Below are the code and all the weights of a small trained network. Each question names an input and a class and asks about switching units off, where a switched-off unit gives its printed mean instead of its output.

import numpy as np


def w(rows, s, z=0):
    codes = np.array(rows[::2]) - 128.0
    scale = np.full(codes.shape[1], s)
    scale[-1] = z or s
    return codes * scale


def f(y):
    return y / 2 * (1 + np.tanh(0.7978845608 * (y + 0.044715 * y**3)))


def log_softmax(a):
    a = a - a.max(-1, keepdims=True)
    return a - np.log(np.exp(a).sum(-1, keepdims=True))


def net(x, mask):
    res = np.array(x, float).reshape(1, 5) / 4 @ E
    y = f(res @ A[0][:, :-1].T + A[0][:, -1])
    res = res + np.where(mask, y, B[0][:, -1]) @ B[0][:, :-1]
    return log_softmax(res[-1] @ U[:, :-1].T + U[:, -1])


A, B = {}, {}
E = w([
[232,94,104,160,219],'x0',
[9,179,110,254,172],'x1',
[124,230,209,171,117],'x2',
[138,88,180,171,14],'x3',
[82,91,226,101,159],'x4',
],0.0036)
A[0] = w([
[152,102,140,103,123,183],'neuron 1',
[129,126,128,126,128,126],'neuron 2',
[100,183,176,118,185,165],'neuron 3',
[127,128,129,133,129,140],'neuron 4',
[97,187,181,116,185,165],'neuron 5',
[4,114,149,164,45,153],'neuron 6',
[133,132,130,158,142,180],'neuron 7',
[136,107,7,89,184,222],'neuron 8',
[139,123,90,120,150,208],'neuron 9',
[91,132,135,142,108,176],'neuron 10',
[135,125,113,125,137,174],'neuron 11',
[216,180,112,114,29,200],'neuron 12',
[62,181,180,133,126,253],'neuron 13',
[144,116,39,107,176,222],'neuron 14',
[129,128,127,129,129,134],'neuron 15',
[132,123,129,123,127,135],'neuron 16',
[152,138,127,120,100,179],'neuron 17',
[172,154,124,120,74,200],'neuron 18',
[123,134,134,127,132,136],'neuron 19',
[157,97,144,99,123,190],'neuron 20',
[130,128,128,127,126,131],'neuron 21',
[127,130,129,127,128,127],'neuron 22',
[145,109,136,110,125,169],'neuron 23',
[129,128,128,127,128,126],'neuron 24',
[134,121,130,121,127,138],'neuron 25',
[127,130,129,126,130,130],'neuron 26',
[162,127,118,226,166,204],'neuron 27',
[130,127,124,127,130,144],'neuron 28',
[130,127,126,132,130,145],'neuron 29',
[130,127,128,130,128,132],'neuron 30',
[108,130,132,139,119,162],'neuron 31',
[100,132,133,139,114,165],'neuron 32',
[134,123,129,122,125,139],'neuron 33',
[144,110,135,110,125,168],'neuron 34',
[131,130,129,155,137,174],'neuron 35',
[150,131,130,232,165,207],'neuron 36',
[207,22,187,47,124,192],'neuron 37',
[131,129,128,126,125,130],'neuron 38',
],0.013,0.0012)
B[0] = w([
[145,147,120,101,111,151],'neuron 1',
[129,128,127,127,127,128],'neuron 2',
[174,139,126,152,187,168],'neuron 3',
[125,128,130,128,131,130],'neuron 4',
[180,141,130,154,191,172],'neuron 5',
[72,132,239,135,59,243],'neuron 6',
[112,131,121,121,148,140],'neuron 7',
[159,7,118,108,101,236],'neuron 8',
[130,93,119,118,117,157],'neuron 9',
[116,133,161,135,122,151],'neuron 10',
[128,114,122,122,123,138],'neuron 11',
[119,154,50,209,66,190],'neuron 12',
[165,142,200,163,166,202],'neuron 13',
[138,37,119,109,107,207],'neuron 14',
[127,127,127,127,129,129],'neuron 15',
[132,131,125,123,123,129],'neuron 16',
[130,139,106,143,109,139],'neuron 17',
[125,143,89,163,97,154],'neuron 18',
[132,129,131,132,135,129],'neuron 19',
[147,151,120,96,109,158],'neuron 20',
[128,129,126,128,126,128],'neuron 21',
[129,128,129,129,129,128],'neuron 22',
[140,140,122,109,115,142],'neuron 23',
[129,128,127,128,127,128],'neuron 24',
[133,131,125,121,122,130],'neuron 25',
[130,127,128,129,130,128],'neuron 26',
[60,133,93,91,171,181],'neuron 27',
[128,124,125,126,126,130],'neuron 28',
[125,126,127,126,129,130],'neuron 29',
[127,128,127,127,128,129],'neuron 30',
[120,131,146,131,129,138],'neuron 31',
[120,132,152,134,125,143],'neuron 32',
[133,132,124,123,122,130],'neuron 33',
[140,140,122,110,115,141],'neuron 34',
[112,130,126,121,144,138],'neuron 35',
[67,143,96,93,182,183],'neuron 36',
[191,209,121,2,80,255],'neuron 37',
[129,130,126,130,125,128],'neuron 38',
],0.053,0.0053)
U = w([
[146,2,94,116,101,183],'0',
[191,196,98,36,84,24],'1',
[202,163,150,185,201,127],'2',
[73,149,226,165,91,85],'3',
[37,138,76,103,188,254],'4',
[118,168,50,230,73,89],'5',
],0.0047,0.00036)

Each question gives the input, the list of numbers given to net, and the class t.
The units are the neurons (one row each of A and B). Each row of codes is followed by its name. A weight is (code - 128) times the scale printed after its matrix; where a second scale follows, it is the last column's (A, B and U).
mask holds one flag per neuron, in row order. A switched-off neuron (its flag False) gives its mean, the last column of its row in B, instead of its output. The means were averaged over made-up inputs and are rounded, as every weight is.
A unit's drop is (log p(t) with every unit on - log p(t) with that unit switched off) / (log p(t) with every unit on - log p(t) with every unit switched off).
The circuit of an input: a set's keep is (log p(t) with only the set's units on - log p(t) with every unit switched off) / (log p(t) with every unit on - log p(t) with every unit switched off). Starting from the 12 units with the biggest drops (on a tie, the unit counted first), units are removed one at a time, each time the one whose removal leaves the highest keep (on an exact tie, the one counted first), for as long as the keep stays at least 0.8.
units of the circuit, in order: the units of the circuit, biggest drop first
top k neurons: the k neurons with the biggest drops, biggest first
drop of u: that unit's drop, to one decimal
input [-6,2,-2,7,-4], class 3: units of the circuit, in order => neuron 6
input [-1,0,0,5,-1], class 3: units of the circuit, in order => neuron 37; neuron 8
input [0,3,-8,5,2], class 3: units of the circuit, in order => neuron 37; neuron 6; neuron 8
input [0,2,1,1,-2], class 3: units of the circuit, in order => neuron 37; neuron 8
input [7,-1,5,-4,0], class 4: units of the circuit, in order => neuron 27; neuron 36; neuron 37
input [1,4,-5,8,-8], class 5: units of the circuit, in order => neuron 12; neuron 37
input [-2,-6,6,8,-1], class 5: top 2 neurons => neuron 12; neuron 18
input [-5,6,2,-7,-3], class 2: units of the circuit, in order => neuron 5; neuron 13
input [-2,-2,2,2,-1], class 5: top 2 neurons => neuron 37; neuron 12
input [-7,-2,1,-6,8], class 2: top 2 neurons => neuron 5; neuron 3
input [-7,-2,6,2,-4], class 3: top 2 neurons => neuron 6; neuron 13
input [-2,2,6,-1,0], class 2: top 3 neurons => neuron 5; neuron 3; neuron 13
input [4,5,8,3,8], class 2: top 3 neurons => neuron 5; neuron 3; neuron 13
input [1,3,1,0,3], class 2: top neuron => neuron 6
input [4,-3,-8,-6,2], class 0: top 2 neurons => neuron 8; neuron 14
input [-6,-6,1,-3,-3], class 5: top 2 neurons => neuron 12; neuron 18
input [-2,2,-4,5,-7], class 5: drop of neuron 12 => 0.3
input [0,8,8,5,-1], class 3: drop of neuron 6 => 1.7
input [3,2,-3,0,-4], class 0: drop of neuron 31 => 0.0
input [0,5,0,1,4], class 3: units of the circuit, in order => neuron 6
input [4,5,5,7,-1], class 4: top 2 neurons => neuron 36; neuron 27
